Questions about the array below.
1) Report the last entry, reading row by row.
2) Report the largest entry in the first row.
3) Report the third entry on the main diagonal.
4) Report the entry just left of 1.74.
5) Report the fifth-last entry, reading row by row.
6) Report the entry just left of 0.31.
7) Report the entry just left of 1.04.
8) Report the entry directly above 0.52.
[[ 0.83  0.31  1.04 -0.74  1.74]
 [ 0.94  0.96  0.52  1.56  0.33]
 [ 0.15  0.20 -1.27  0.20 -0.50]
 [ 2.15  0.00  0.09  0.16 -1.04]]
1) -1.04
2) 1.74
3) -1.27
4) -0.74
5) 2.15
6) 0.83
7) 0.31
8) 1.04

Read these off the table that follows.
1) Give the smallest entry in the first column.
2) Give the second entry, reading row by row.
3) Give the third entry from the end, reading row by row.
4) Give the second entry on the diagonal from the top-right corner.
5) Give the entry directly below -13.
6) Give the entry in the bottom-right corner.
7) Give the entry directly below -24.
8) Give the entry just left of the largest entry.
-56  -66  -75  -41   74
 12   11   12   13   36
-10   -7   11  -13    1
 49   46   -5   49  -69
-36  -24   47  -50    5
-76  -76  -35  -74   43
1) -76
2) -66
3) -35
4) 13
5) 49
6) 43
7) -76
8) -41

[[-1 -1  0  0  1  0  0 -1  0  0  0 68 69 71 70]
 [ 1  1  0  0 66 71 70 70 71 71 70 69 71 71 70]
 [ 0  1  0 16 70 70 69 69 71 71 70 70 70 70 70]
 [ 1  1 60 69 70 71 71 71 69 71 69 71 70 70 70]
 [ 1 -1  1 61 70 69 70 70 70 70 70 71 70 70 71]
 [ 0  1  0 -1  0  1 43 70 69 70 71 70 70 71 69]
 [14 71 71 71 71 70 71 71 70 71 71 69 69 69 70]
 [ 0  0  0  0 33 71 71 71 71 70 70 70 70 71 70]
 [-2  1 -1  0  0  0 57 70 70 70 71 71 71 70 71]
 [ 0  0  1  0  0  0  0  0  1  0  0 -1  2 65 70]
 [ 0  1  0 -1  0  0  0  1  0  0 -1  1  4 70 69]
 [ 0  0 -1  1  0 -1 17 70 70 70 70 70 69 70 68]
 [-1 -1  0  0  1 -1  1  0  0  1 28 71 71 71 71]
 [ 0  0 39 69 70 70 69 70 71 71 71 72 70 70 70]]
Indices start at 1.
Report the top-left entry.
A: -1
The entry directly above the smallest entry: 0
Report the entry in the bottom-right corner.
A: 70
The entry in row 1 and column 3: 0
Report the bottom-left entry.
A: 0
The entry in the top-right corner is 70
The top entry of the column that holds the largest entry: 68
Report the entry in row 2 and column 1.
A: 1
The entry in row 3 and column 1 is 0
Report the entry directly above 2.
A: 71
The entry at row 1, column 2 -> -1
The entry directly above the largest entry -> 71
The maximum is 72
The entry directly below the smallest entry: 0
Report the entry at row 2, column 3.
A: 0
Report the entry just right of the largest entry.
A: 70
The entry at row 2, column 2: 1

Questions about the matrix below.
1) The largest entry in the first row?
2) The entry directly above the smallest entry?
3) The bottom-right entry?
4) The largest entry in the last column?
5) The entry in the top-right corner?
6) The third-last entry, reading row by row?
7) The fourth-last entry, reading row by row?
8) The entry directly above the largest entry?
[[ 37  20  39   7]
 [ 24  21  20  31]
 [ 28  30  32  23]
 [ 35  17  33  13]
 [ 37  37  48  20]
 [ 27  26  27  26]
 [ 27  40  35  34]
 [ 21  36  25  37]
 [ 25  34  29  34]
 [ 10 -31 -29   8]
 [ 22  20  16  28]
 [ 30  32  34  29]
 [ 30  29  34  23]
 [ 32  39  42  24]
 [ 33  20  33  11]]
1) 39
2) 34
3) 11
4) 37
5) 7
6) 20
7) 33
8) 33

Questions about the row below.
1) Give the entry just right of -147.129.
2) Give the 1st entry from the left.
3) Give the centre entry.
4) Give the entry just left of -15.872.
5) Give the second-last entry.
6) Give the first entry from the right.
  17.060   -87.484   -15.872  -147.129   -74.775   125.519  -160.362  -133.002   -57.524  -145.380  -131.548
1) -74.775
2) 17.060
3) 125.519
4) -87.484
5) -145.380
6) -131.548
